Below are the code and all the weights of a small trained network. Each question names an input and a class and asks about switching units off, where a switched-off unit gives its printed mean instead of its output.

import numpy as np


def w(rows, s, z=0):
    codes = np.array(rows[::2]) - 128.0
    scale = np.full(codes.shape[1], s)
    scale[-1] = z or s
    return codes * scale


def norm(h):
    return h / np.sqrt((h * h).mean(-1, keepdims=True) + 1e-5)


def f(y):
    return y / 2 * (1 + np.tanh(0.7978845608 * (y + 0.044715 * y**3)))


def log_softmax(a):
    a = a - a.max(-1, keepdims=True)
    return a - np.log(np.exp(a).sum(-1, keepdims=True))


def net(x, mask):
    res = np.array(x, float).reshape(1, 6) / 4 @ E
    u = 0
    for l in range(2):
        y = f(norm(res) @ A[l][:, :-1].T + A[l][:, -1])
        res = res + np.where(mask[u : u + 9], y, B[l][:, -1]) @ B[l][:, :-1]
        u += 9
    return log_softmax(norm(res)[-1] @ U[:, :-1].T + U[:, -1])


A, B = {}, {}
E = w([
[154,147,60,123,178,145,116],'x0',
[118,203,119,132,127,67,109],'x1',
[132,213,71,78,67,255,5],'x2',
[105,109,175,129,80,121,130],'x3',
[213,115,80,189,144,81,61],'x4',
[78,30,116,228,48,126,71],'x5',
],0.0063)
A[0] = w([
[12,149,103,162,144,119,146,92],'0.n0',
[169,198,105,50,161,138,102,94],'0.n1',
[102,128,166,201,148,95,227,181],'0.n2',
[54,90,114,226,87,159,84,78],'0.n3',
[109,184,74,145,148,177,97,155],'0.n4',
[37,254,44,175,112,61,144,116],'0.n5',
[143,120,88,130,108,95,195,85],'0.n6',
[114,155,142,96,52,162,52,67],'0.n7',
[183,119,248,111,53,160,89,251],'0.n8',
],0.0079,0.0015)
B[0] = w([
[78,75,144,64,198,115,127,155],'0.n0',
[145,128,129,121,121,95,112,232],'0.n1',
[168,156,82,160,79,164,150,254],'0.n2',
[106,173,178,115,187,121,138,240],'0.n3',
[85,72,146,162,142,136,186,199],'0.n4',
[112,91,120,82,57,68,161,194],'0.n5',
[133,162,130,160,155,162,113,148],'0.n6',
[85,194,115,154,149,128,189,225],'0.n7',
[254,76,64,128,111,76,157,217],'0.n8',
],0.0082,0.0045)
A[1] = w([
[60,90,103,22,138,143,206,132],'1.n0',
[173,10,89,131,120,248,141,217],'1.n1',
[191,140,77,155,126,104,75,45],'1.n2',
[90,196,92,160,137,164,125,210],'1.n3',
[34,81,159,202,118,131,81,163],'1.n4',
[116,135,103,134,153,103,145,181],'1.n5',
[154,218,153,105,90,194,63,254],'1.n6',
[80,179,254,198,98,83,122,53],'1.n7',
[186,146,35,164,159,56,107,66],'1.n8',
],0.009,0.0021)
B[1] = w([
[162,43,134,158,113,146,1,251],'1.n0',
[89,140,70,103,132,65,122,240],'1.n1',
[117,52,190,73,122,153,59,187],'1.n2',
[170,98,157,148,107,37,183,185],'1.n3',
[205,147,181,62,195,84,160,201],'1.n4',
[121,74,117,177,103,79,163,170],'1.n5',
[123,104,165,228,197,119,227,187],'1.n6',
[134,149,112,78,112,156,144,181],'1.n7',
[95,112,148,114,92,201,134,254],'1.n8',
],0.0086,0.0051)
U = w([
[185,130,215,81,212,112,194,177],'0',
[113,121,97,254,126,135,252,151],'1',
[154,54,173,122,99,203,82,132],'2',
[170,116,65,144,83,111,146,213],'3',
[96,123,6,93,87,100,167,172],'4',
[165,86,82,117,101,161,184,133],'5',
[102,204,99,152,89,203,130,25],'6',
[119,220,68,101,127,172,112,3],'7',
],0.0084,0.0051)

Each question gives the input, the list of numbers given to net, and the class t.
The units are the neurons (one row each of A and B). Each row of codes is followed by its name. A weight is (code - 128) times the scale printed after its matrix; where a second scale follows, it is the last column's (A, B and U).
mask holds one flag per neuron, layer by layer. A switched-off neuron (its flag False) gives its mean, the last column of its row in B, instead of its output. The means were averaged over made-up inputs and are rounded, as every weight is.
A unit's drop is (log p(t) with every unit on - log p(t) with that unit switched off) / (log p(t) with every unit on - log p(t) with every unit switched off).
The circuit of an input: a set's keep is (log p(t) with only the set's units on - log p(t) with every unit switched off) / (log p(t) with every unit on - log p(t) with every unit switched off). Starting from the 12 units with the biggest drops (on a tie, the unit counted first), units are removed one at a time, each time the one whose removal leaves the highest keep (on an exact tie, the one counted first), for as long as the keep stays at least 0.8.
units of the circuit, in order: the units of the circuit, biggest drop first
most important unit: the unit with the biggest drop
k most important neurons of layer l: the k neurons of layer l with the biggest drops, biggest first
drop when u is switched off: that unit's drop, to one decimal
input [-5,-4,7,7,4,-1], class 1: most important unit -> 0.n7
input [6,-3,5,1,-7,-3], class 2: 2 most important neurons of layer 0 -> 0.n2; 0.n4
input [7,-8,-3,3,-6,-2], class 4: units of the circuit, in order -> 1.n1; 0.n3
input [0,4,4,-5,7,-2], class 2: units of the circuit, in order -> 1.n2; 1.n8
input [-5,-6,-5,3,5,-1], class 4: 4 most important neurons of layer 1 -> 1.n1; 1.n6; 1.n0; 1.n4
input [5,-4,-6,0,-8,1], class 2: 4 most important neurons of layer 0 -> 0.n0; 0.n8; 0.n7; 0.n4
input [-4,5,-5,-1,-6,-4], class 2: units of the circuit, in order -> 1.n0; 0.n7; 0.n3; 1.n4
input [0,2,-6,0,-7,5], class 2: units of the circuit, in order -> 0.n0; 1.n0
input [2,6,-3,0,6,8], class 0: units of the circuit, in order -> 1.n4; 0.n8; 0.n3
input [0,-8,4,-6,5,8], class 0: units of the circuit, in order -> 1.n4; 0.n3; 0.n2
input [2,-7,8,3,2,4], class 1: 2 most important neurons of layer 0 -> 0.n7; 0.n3
input [1,8,1,2,-1,-6], class 4: 3 most important neurons of layer 1 -> 1.n4; 1.n2; 1.n3
input [-3,-1,-3,7,3,-5], class 3: 2 most important neurons of layer 1 -> 1.n6; 1.n4
input [5,-2,6,1,-3,0], class 1: units of the circuit, in order -> 1.n6
input [3,-7,-4,-6,1,-1], class 4: 2 most important neurons of layer 0 -> 0.n3; 0.n7
input [-5,0,-1,-4,4,5], class 0: 2 most important neurons of layer 1 -> 1.n4; 1.n0
input [0,1,4,-2,4,2], class 1: 2 most important neurons of layer 0 -> 0.n7; 0.n0
input [-4,7,-1,5,0,7], class 0: 2 most important neurons of layer 0 -> 0.n3; 0.n0
input [1,-6,3,4,-4,1], class 4: 2 most important neurons of layer 0 -> 0.n8; 0.n5
input [-4,-5,-3,7,-5,-2], class 3: most important unit -> 0.n8
input [-2,-5,1,-5,-2,-2], class 3: 2 most important neurons of layer 0 -> 0.n3; 0.n2
input [7,-1,0,5,3,7], class 0: drop when 0.n3 is switched off -> 0.1
input [-7,3,-4,4,6,8], class 0: drop when 0.n5 is switched off -> 0.1
